Here is a tiny trained network, its code and every weight. The questions are about switching its units off for an input and a class, where a switched-off unit gives its printed mean instead of its output.

import numpy as np


def w(rows, s, z=0):
    codes = np.array(rows[::2]) - 128.0
    scale = np.full(codes.shape[1], s)
    scale[-1] = z or s
    return codes * scale


def norm(h):
    return h / np.sqrt((h * h).mean(-1, keepdims=True) + 1e-5)


def f(y):
    return np.maximum(y, 0)


def log_softmax(a):
    a = a - a.max(-1, keepdims=True)
    return a - np.log(np.exp(a).sum(-1, keepdims=True))


def net(x, mask):
    res = np.array(x, float).reshape(1, 8) / 4 @ E
    u = 0
    for l in range(2):
        y = f(norm(res) @ A[l][:, :-1].T + A[l][:, -1])
        res = res + np.where(mask[u : u + 9], y, B[l][:, -1]) @ B[l][:, :-1]
        u += 9
    return log_softmax(norm(res)[-1] @ U[:, :-1].T + U[:, -1])


A, B = {}, {}
E = w([
[81,130,109,198,138,119,212,107],'x0',
[179,138,121,158,148,124,74,101],'x1',
[80,101,91,3,36,47,157,173],'x2',
[76,113,59,150,90,168,173,115],'x3',
[115,102,28,107,132,179,83,59],'x4',
[184,214,168,142,104,136,188,79],'x5',
[164,84,155,59,189,177,173,151],'x6',
[140,145,109,134,163,69,135,181],'x7',
],0.0063)
A[0] = w([
[199,173,200,149,101,130,107,103,8],'0.n1',
[193,146,108,108,159,113,110,134,107],'0.n2',
[140,100,97,132,83,89,126,1,32],'0.n3',
[83,190,69,134,49,114,121,82,25],'0.n4',
[71,74,72,40,91,140,172,112,55],'0.n5',
[207,172,206,166,139,119,135,145,67],'0.n6',
[143,143,69,137,132,115,61,163,204],'0.n7',
[194,99,163,125,171,174,97,150,31],'0.n8',
[108,86,128,213,183,152,203,133,80],'0.n9',
],0.0086,0.0017)
B[0] = w([
[63,243,132,34,172,121,160,154,204],'0.n1',
[90,95,76,106,95,144,96,157,171],'0.n2',
[163,105,69,143,128,185,75,115,186],'0.n3',
[160,156,66,125,225,190,85,161,198],'0.n4',
[80,253,200,64,98,96,178,63,253],'0.n5',
[34,99,71,9,125,139,210,95,224],'0.n6',
[170,121,156,212,116,107,134,135,196],'0.n7',
[117,130,84,183,205,137,32,48,200],'0.n8',
[3,200,116,117,240,123,109,100,208],'0.n9',
],0.0062,0.006)
A[1] = w([
[73,98,131,210,218,117,224,83,119],'1.n1',
[131,204,163,47,117,134,197,153,252],'1.n2',
[151,80,190,76,173,111,50,93,195],'1.n3',
[150,60,195,97,26,36,89,120,122],'1.n4',
[81,102,162,120,144,2,107,139,144],'1.n5',
[175,56,95,232,162,139,93,90,204],'1.n6',
[171,179,195,148,206,148,128,125,44],'1.n7',
[142,156,80,173,36,150,104,57,66],'1.n8',
[199,110,62,29,60,61,64,104,161],'1.n9',
],0.0068,0.0022)
B[1] = w([
[145,231,136,127,55,191,50,126,200],'1.n1',
[73,64,159,88,85,108,140,62,254],'1.n2',
[159,150,3,151,154,168,146,183,181],'1.n3',
[148,192,165,161,98,111,130,138,154],'1.n4',
[236,108,152,101,67,116,150,137,175],'1.n5',
[203,83,198,69,111,105,214,176,178],'1.n6',
[34,198,86,125,120,153,146,93,159],'1.n7',
[125,133,84,118,199,178,94,195,158],'1.n8',
[54,143,149,180,128,199,132,128,194],'1.n9',
],0.0076,0.008)
U = w([
[56,94,202,56,69,19,193,107,174],'0',
[210,44,60,161,184,153,63,188,115],'1',
[171,117,202,199,66,44,95,205,99],'2',
[119,10,157,187,169,31,129,77,1],'3',
[30,215,83,132,183,187,79,94,152],'4',
],0.012,0.0076)

Each question gives the input, the list of numbers given to net, and the class t.
The units are the neurons (one row each of A and B). Each row of codes is followed by its name. A weight is (code - 128) times the scale printed after its matrix; where a second scale follows, it is the last column's (A, B and U).
mask holds one flag per neuron, layer by layer. A switched-off neuron (its flag False) gives its mean, the last column of its row in B, instead of its output. The means were averaged over made-up inputs and are rounded, as every weight is.
A unit's drop is (log p(t) with every unit on - log p(t) with that unit switched off) / (log p(t) with every unit on - log p(t) with every unit switched off).
most important unit: the unit with the biggest drop
k most important neurons: the k neurons with the biggest drops, biggest first
top k neurons in layer l: the k neurons of layer l with the biggest drops, biggest first
drop when u is switched off: that unit's drop, to one decimal
input [-1,0,-2,-7,-2,0,-1,1], class 0: most important unit : 0.n6
input [-3,7,-4,6,5,4,5,8], class 1: 2 most important neurons : 0.n5; 1.n6
input [-2,4,1,6,-6,-6,7,5], class 1: 3 most important neurons : 0.n1; 0.n6; 0.n8
input [0,4,6,5,4,-7,8,-8], class 0: 2 most important neurons : 0.n5; 0.n8
input [1,3,-4,-7,-7,6,-1,-5], class 0: top 2 neurons in layer 0 : 0.n6; 0.n1
input [-6,-3,3,3,5,-8,2,2], class 0: top 4 neurons in layer 0 : 0.n5; 0.n8; 0.n4; 0.n3
input [-5,6,-3,-6,-8,-8,-7,-6], class 1: top 2 neurons in layer 1 : 1.n3; 1.n5
input [-8,-1,6,-6,3,-8,-2,0], class 2: top 4 neurons in layer 0 : 0.n6; 0.n7; 0.n1; 0.n9
input [-3,7,3,3,-1,-2,-6,6], class 1: 3 most important neurons : 0.n4; 0.n5; 1.n2
input [-6,5,-6,7,-5,-8,1,5], class 1: 2 most important neurons : 1.n6; 0.n5
input [-7,0,-3,-4,6,0,2,7], class 1: drop when 1.n6 is switched off : 0.1
input [1,0,-3,3,7,-7,-4,3], class 1: drop when 1.n6 is switched off : 0.3
input [-3,1,1,-1,3,-7,-8,8], class 2: drop when 0.n7 is switched off : 0.2
